Here is a tiny trained network, its code and every weight. The questions are about switching its units off for an input and a target symbol, where a switched-off unit gives its printed mean instead of its output.

import numpy as np


def w(rows, s, z=0):
    codes = np.array(rows[::2]) - 128.0
    scale = np.full(codes.shape[1], s)
    scale[-1] = z or s
    return codes * scale


def softmax(a):
    e = np.exp(a - a.max(-1, keepdims=True))
    return e / e.sum(-1, keepdims=True)


def log_softmax(a):
    a = a - a.max(-1, keepdims=True)
    return a - np.log(np.exp(a).sum(-1, keepdims=True))


def net(x, mask):
    ids = ['ΓΛαβδζηθμξστφω'.index(c) for c in x.split()]
    T = len(ids)
    res = E[ids] + P[:T]
    u = 0
    for l in range(3):
        r = res
        for j in range(2):
            rows = slice(3 * j, 3 * j + 3)
            q, k, v = (r @ M[l][rows].T for M in (Q, K, V))
            z = softmax(np.where(np.tri(T) > 0, q @ k.T / 3**0.5, -1e9)) @ v
            o = O[l][rows]
            res = res + np.where(mask[u + j], z, o[:, -1]) @ o[:, :-1]
        u += 2
    return log_softmax(res[-1] @ U[:, :-1].T + U[:, -1])


Q, K, V, O = {}, {}, {}, {}
E = w([
[104,138,136],'Γ',
[131,134,121],'Λ',
[131,137,114],'α',
[60,36,54],'β',
[84,54,89],'δ',
[199,108,156],'ζ',
[137,104,203],'η',
[243,159,187],'θ',
[116,135,138],'μ',
[120,133,162],'ξ',
[122,142,134],'σ',
[8,218,11],'τ',
[128,142,157],'φ',
[122,138,126],'ω',
],0.017)
P = w([
[189,125,145],'0',
[105,128,50],'1',
[79,156,236],'2',
[174,131,99],'3',
[87,122,33],'4',
[58,153,246],'5',
[183,134,97],'6',
[78,112,22],'7',
[50,151,255],'8',
],0.013)
Q[0] = w([
[252,231,121],'0.h1',
[230,221,110],'0.h1',
[117,190,116],'0.h1',
[176,138,96],'0.h2',
[77,209,168],'0.h2',
[113,135,139],'0.h2',
],0.014)
K[0] = w([
[7,138,18],'0.h1',
[29,160,24],'0.h1',
[145,145,99],'0.h1',
[157,139,119],'0.h2',
[113,70,135],'0.h2',
[118,105,130],'0.h2',
],0.018)
V[0] = w([
[198,95,219],'0.h1',
[135,175,160],'0.h1',
[46,149,97],'0.h1',
[214,203,110],'0.h2',
[229,28,135],'0.h2',
[2,107,45],'0.h2',
],0.0046)
O[0] = w([
[253,199,87,2],'0.h1',
[165,132,125,153],'0.h1',
[22,32,143,171],'0.h1',
[238,209,93,171],'0.h2',
[133,221,164,105],'0.h2',
[21,23,75,139],'0.h2',
],0.0042,0.0019)
Q[1] = w([
[124,141,140],'1.h1',
[161,71,153],'1.h1',
[116,146,84],'1.h1',
[48,184,50],'1.h2',
[136,126,212],'1.h2',
[203,7,183],'1.h2',
],0.014)
K[1] = w([
[143,101,117],'1.h1',
[79,146,78],'1.h1',
[147,160,156],'1.h1',
[66,65,8],'1.h2',
[101,175,209],'1.h2',
[232,227,212],'1.h2',
],0.014)
V[1] = w([
[119,128,159],'1.h1',
[87,82,83],'1.h1',
[140,1,152],'1.h1',
[156,112,117],'1.h2',
[161,158,142],'1.h2',
[92,137,74],'1.h2',
],0.0082)
O[1] = w([
[122,132,146,105],'1.h1',
[205,44,115,106],'1.h1',
[102,2,154,3],'1.h1',
[106,160,134,127],'1.h2',
[114,204,95,164],'1.h2',
[185,81,201,136],'1.h2',
],0.0069,0.0043)
Q[2] = w([
[99,165,237],'2.h1',
[169,159,156],'2.h1',
[153,155,56],'2.h1',
[253,143,208],'2.h2',
[42,155,185],'2.h2',
[190,88,42],'2.h2',
],0.011)
K[2] = w([
[78,194,90],'2.h1',
[87,117,23],'2.h1',
[174,98,92],'2.h1',
[203,149,2],'2.h2',
[36,80,43],'2.h2',
[177,187,240],'2.h2',
],0.0091)
V[2] = w([
[254,201,179],'2.h1',
[189,101,19],'2.h1',
[4,187,186],'2.h1',
[101,149,230],'2.h2',
[248,151,247],'2.h2',
[199,130,67],'2.h2',
],0.0068)
O[2] = w([
[97,15,175,251],'2.h1',
[152,110,27,160],'2.h1',
[164,145,255,248],'2.h1',
[183,150,100,102],'2.h2',
[231,27,78,40],'2.h2',
[98,71,109,156],'2.h2',
],0.0082,0.0026)
U = w([
[121,105,132,186],'Γ',
[243,157,152,2],'Λ',
[106,73,64,119],'α',
[82,46,176,193],'β',
[31,101,128,146],'δ',
[116,120,152,161],'ζ',
[121,140,101,130],'η',
[157,139,177,85],'θ',
[117,108,130,144],'μ',
[137,110,137,122],'ξ',
[119,104,140,159],'σ',
[132,229,136,115],'τ',
[119,146,57,72],'φ',
[125,115,143,116],'ω',
],0.011,0.0082)

Each question gives the input, a string of symbols that net reads in full, and the target symbol t.
The units are the heads (3 rows each of Q, K, V and O). Each row of codes is followed by its name. A weight is (code - 128) times the scale printed after its matrix; where a second scale follows, it is the last column's (O and U).
mask holds one flag per head, layer by layer. A switched-off head (its flag False) gives its mean, the last column of its rows in O, instead of its output. The means were averaged over made-up inputs and are rounded, as every weight is.
A unit's drop is (log p(t) with every unit on - log p(t) with that unit switched off) / (log p(t) with every unit on - log p(t) with every unit switched off).
The circuit of an input: a set's keep is (log p(t) with only the set's units on - log p(t) with every unit switched off) / (log p(t) with every unit on - log p(t) with every unit switched off). Starting from all 6 units, units are removed one at a time, each time the one whose removal leaves the highest keep (on an exact tie, the one counted first), for as long as the keep stays at least 0.8.
circuit, biggest first: the units of the circuit, biggest drop first
unit that matters most: the unit with the biggest drop
heads that matter: for each layer, one digit per head in row order, 1 if its drop is at least 0.15 and else 0, layers parted by /
input θ η θ θ β Λ τ ω, target τ: heads that matter : 01 / 10 / 00
input θ β θ σ ξ, target τ: circuit, biggest first : 1.h1, 0.h1, 0.h2
input τ α τ θ θ, target α: heads that matter : 01 / 10 / 11
input ζ τ σ α τ θ β, target α: circuit, biggest first : 2.h2, 2.h1
input τ θ β τ ω ω β τ ω, target τ: circuit, biggest first : 2.h1
input β δ τ θ τ ξ θ β, target φ: heads that matter : 10 / 11 / 10
input τ θ β θ τ φ θ Γ, target α: heads that matter : 11 / 10 / 11
input θ θ β Λ θ θ θ θ σ, target β: circuit, biggest first : 2.h1, 0.h2, 1.h1
input θ φ δ θ Λ, target τ: circuit, biggest first : 1.h1, 0.h2
input τ θ τ θ θ, target α: heads that matter : 01 / 11 / 11
input τ β θ α θ σ θ η, target α: circuit, biggest first : 1.h1, 2.h2, 2.h1, 0.h2
input θ ω θ θ β ω, target β: heads that matter : 01 / 01 / 10
input β θ α ζ θ τ φ ζ, target φ: circuit, biggest first : 2.h1, 1.h2, 1.h1
input τ θ α θ θ σ θ Λ, target α: heads that matter : 10 / 10 / 11
input τ τ β θ ω, target α: circuit, biggest first : 1.h1, 0.h1, 2.h1, 2.h2
input β δ τ Γ τ θ θ θ, target φ: circuit, biggest first : 1.h1, 2.h1
input θ μ Λ φ β, target τ: circuit, biggest first : 1.h1, 0.h2, 0.h1
input Γ δ φ τ, target δ: heads that matter : 10 / 11 / 00
input ω β Γ θ ω θ τ θ ξ, target τ: unit that matters most : 0.h1
input θ θ β φ θ θ β β σ, target β: circuit, biggest first : 0.h2, 2.h1, 1.h1
input β θ θ τ ξ δ α Λ, target φ: circuit, biggest first : 2.h1, 1.h1, 0.h1
input θ β Γ σ ω ζ Γ Γ, target τ: heads that matter : 11 / 10 / 00
input β θ τ θ ξ θ μ ζ, target φ: circuit, biggest first : 1.h2, 2.h1, 1.h1
input θ θ θ τ, target δ: heads that matter : 10 / 00 / 10
input ω Γ Γ θ θ θ τ Γ θ, target τ: circuit, biggest first : 2.h2, 2.h1
input τ θ θ τ ξ σ, target τ: unit that matters most : 0.h1
input τ τ θ Λ θ θ θ Λ, target α: heads that matter : 11 / 10 / 11
input β θ θ φ τ θ θ δ, target φ: heads that matter : 11 / 11 / 10
